Below is a small trained network, with its code and all its weights. Each question gives an input and a class and asks what happens when units are switched off, that is, made to give their printed mean instead of their output.

import numpy as np


def w(rows, s, z=0):
    codes = np.array(rows[::2]) - 128.0
    scale = np.full(codes.shape[1], s)
    scale[-1] = z or s
    return codes * scale


def f(y):
    return y / 2 * (1 + np.tanh(0.7978845608 * (y + 0.044715 * y**3)))


def log_softmax(a):
    a = a - a.max(-1, keepdims=True)
    return a - np.log(np.exp(a).sum(-1, keepdims=True))


def net(x, mask):
    res = np.array(x, float).reshape(1, 4) / 4 @ E
    y = f(res @ A[0][:, :-1].T + A[0][:, -1])
    res = res + np.where(mask, y, B[0][:, -1]) @ B[0][:, :-1]
    return log_softmax(res[-1] @ U[:, :-1].T + U[:, -1])


A, B = {}, {}
E = w([
[123,70,200,180,46],'x0',
[95,61,33,100,103],'x1',
[71,97,195,10,166],'x2',
[255,135,137,79,48],'x3',
],0.0098)
A[0] = w([
[120,117,207,29,157,98],'n1',
[193,179,123,214,144,92],'n2',
[139,148,97,187,131,74],'n3',
[124,84,64,89,102,254],'n4',
[185,221,77,74,208,109],'n5',
[217,128,110,50,69,106],'n6',
[117,27,68,96,65,122],'n7',
[170,231,248,155,160,181],'n8',
[65,109,123,162,179,126],'n9',
[128,68,232,183,62,107],'n10',
[122,153,77,149,87,98],'n11',
],0.015,0.0081)
B[0] = w([
[145,97,134,155,8,223],'n1',
[125,94,132,144,42,207],'n2',
[90,147,149,132,58,166],'n3',
[171,41,59,99,172,229],'n4',
[131,225,134,30,124,230],'n5',
[44,133,214,220,165,231],'n6',
[117,174,40,143,125,214],'n7',
[134,67,5,160,196,251],'n8',
[76,157,179,198,134,206],'n9',
[134,227,148,20,139,223],'n10',
[139,116,115,114,90,160],'n11',
],0.023,0.014)
U = w([
[115,118,40,117,161,255],'0',
[98,233,121,23,129,69],'1',
[116,97,121,114,2,72],'2',
[27,177,173,192,188,114],'3',
[167,64,96,91,205,196],'4',
[253,82,207,75,197,42],'5',
],0.0083,0.005)

Each question gives the input, the list of numbers given to net, and the class t.
The units are the neurons (one row each of A and B). Each row of codes is followed by its name. A weight is (code - 128) times the scale printed after its matrix; where a second scale follows, it is the last column's (A, B and U).
mask holds one flag per neuron, in row order. A switched-off neuron (its flag False) gives its mean, the last column of its row in B, instead of its output. The means were averaged over made-up inputs and are rounded, as every weight is.
A unit's drop is (log p(t) with every unit on - log p(t) with that unit switched off) / (log p(t) with every unit on - log p(t) with every unit switched off).
The circuit of an input: a set's keep is (log p(t) with only the set's units on - log p(t) with every unit switched off) / (log p(t) with every unit on - log p(t) with every unit switched off). Starting from all 11 units, units are removed one at a time, each time the one whose removal leaves the highest keep (on an exact tie, the one counted first), for as long as the keep stays at least 0.8.
circuit, biggest first: the units of the circuit, biggest drop first
unit that matters most: the unit with the biggest drop
top k neurons: the k neurons with the biggest drops, biggest first
drop of u: that unit's drop, to one decimal
input [-8,-2,-8,-6], class 1: unit that matters most -> n5
input [-1,3,7,-7], class 2: top 3 neurons -> (n1; n6; n8)
input [1,6,8,-2], class 2: top 2 neurons -> (n1; n8)
input [8,-2,-7,6], class 1: top 2 neurons -> (n10; n1)
input [0,0,-4,7], class 3: top 2 neurons -> (n6; n1)
input [3,-5,-4,6], class 3: top 2 neurons -> (n6; n4)
input [-6,3,3,-6], class 1: top 4 neurons -> (n6; n5; n8; n4)
input [5,-6,5,-6], class 0: top 4 neurons -> (n8; n6; n5; n1)
input [7,-6,7,-5], class 1: top 2 neurons -> (n10; n4)
input [-4,-2,1,-1], class 1: top 2 neurons -> (n5; n4)
input [6,-8,-7,7], class 0: top 3 neurons -> (n8; n1; n5)
input [5,7,-8,-8], class 2: top 3 neurons -> (n6; n8; n3)
input [-2,3,4,2], class 2: circuit, biggest first -> (n8; n10)
input [8,-2,4,-8], class 1: circuit, biggest first -> (n10)
input [3,-7,8,1], class 2: drop of n1 -> 8.9
input [1,5,1,-8], class 3: drop of n8 -> 0.3
input [-4,-4,-6,0], class 2: drop of n2 -> 1.8
